A =
[[127 132 130 128 132 136 124 127]
 [142 139 126 118 126 131 137 137]
 [134 125 134 128 131 123 127 127]
 [126 118 129 129 125 117 131 126]
 [125 118 130 130 126 118 130 126]
 [141 138 124 117 123 128 138 137]
 [127 111 127 131 120 105 129 123]
 [126 121 128 132 127 122 127 124]
 [135 135 132 125 132 131 130 131]
 [126 109 132 133 125 109 125 119]
 [125 119 130 130 126 119 128 125]
 [125 116 128 133 126 117 126 122]
 [131 113 137 130 128 112 126 121]]
Counting starts at 1.
The bottom-left entry: 131
The entry at row 1, column 3 is 130
Give the top-right entry.
Answer: 127
The entry just right of the largest entry is 139
Give the entry at row 1, column 2.
Answer: 132
Give the entry at row 3, column 2.
Answer: 125
The bottom-right entry -> 121
The entry directly above the smallest entry is 128
The entry at row 3, column 1 is 134
The top entry of the column that holds the smallest entry is 136
Give the top entry of the column that holds the largest entry.
Answer: 127
Give the bottom entry of the column that holds the smallest entry.
Answer: 112
The entry just right of 113: 137
The entry in row 2 and column 1 is 142
Give the entry in row 3 and column 3.
Answer: 134
Give the smallest entry.
Answer: 105
Give the entry directly below the smallest entry.
Answer: 122

m =
[[130 127 136 125 135 114 115 134 116 139 113 123 138 123 130 104]
 [119 121 138 131 134 129 129 129 122 131 115 142 127 134 141 104]
 [134 125 112 145 122 126 137 118 129 120 126 129 125 134 134 104]
 [128 129 128 128 128 129 128 128 128 128 129 128 128 128 128 104]
 [129 133 105 139 111 128 140 112 120 117 138 134 114 127 135 104]
 [128 128 128 128 128 128 128 128 129 128 128 127 129 128 127 104]
 [128 128 128 128 128 127 128 127 128 128 129 127 128 128 128 104]
 [127 136 143 116 122 131 133 123 130 129 113 131 122 135 124 104]
 [128 129 128 128 128 128 127 127 128 129 129 129 128 128 128 104]
 [128 128 128 128 128 127 128 127 127 127 127 128 129 128 129 104]
 [126 130 138 104 120 135 130 124 157 118 133 136 129 129 121 104]
 [140 115 118 119 122 106 126 125 121 151 129 130 130 144 127 104]]
Read off the smallest entry in the first column.
A: 119
Read off the bottom entry of the column that holds the largest entry.
A: 121
Read off the largest entry.
A: 157
Read off the 2nd entry on the main diagonal.
A: 121
The first entry on the diagonal from the top-right corner -> 104
Read off the 3rd entry from the end, reading row by row.
A: 144
Read off the first entry in reading order.
A: 130
Read off the 2nd entry on the diagonal from the top-right corner.
A: 141
Read off the 5th entry, reading row by row.
A: 135
The last entry, reading row by row -> 104
Read off the 5th-last entry, reading row by row.
A: 130
Read off the 4th-last entry, reading row by row.
A: 130
Read off the entry in the bottom-left corner.
A: 140
Read off the fourth entry, reading row by row.
A: 125
The second-last entry, reading row by row -> 127
The entry just left of the largest entry: 124
Read off the entry directly above the largest entry.
A: 127
The 3rd entry on the diagonal from the top-right corner -> 134
The second entry, reading row by row -> 127
Read off the third entry, reading row by row.
A: 136
Read off the entry just right of the largest entry.
A: 118
Read off the entry just left of 142.
A: 115

[[135 142 125 128 124 121 127 137 129 125 135 131 125 132 128 132]
 [135 128 125 123 124 121 128 130 125 133 129 132 123 140 128 131]
 [130 135 125 125 123 123 127 127 117 121 131 132 127 126 130 131]
 [128 142 125 131 113 123 128 130 124 114 130 132 114 129 121 132]
 [136 109 118 128 119 123 126 138 128 100 131 128 105 140 107 129]
 [125 135 125 130 118 121 127 123 121 125 124 135 125 119 129 131]
 [136 134 122 128 123 119 121 135 129 129 135 132 126 118 120 131]]
The first entry, reading row by row is 135
The 3rd-last entry, reading row by row: 118
Read off the entry in the top-right corner.
132
The 3rd entry on the diagonal from the top-right corner -> 126
The third entry, reading row by row -> 125
The entry in the bottom-right corner is 131
Read off the entry directly above 109.
142
The second entry from the end, reading row by row: 120
The entry directly below the smallest entry is 125
Read off the smallest entry in the first row.
121
Read off the entry directly above 122.
125
The bottom-left entry -> 136
The last entry in the row that holds the smallest entry is 129
The entry directly above 134: 135
Read off the minimum.
100
Read off the second entry on the diagonal from the top-right corner.
128
The 5th entry, reading row by row: 124
Read off the entry just right of the smallest entry.
131
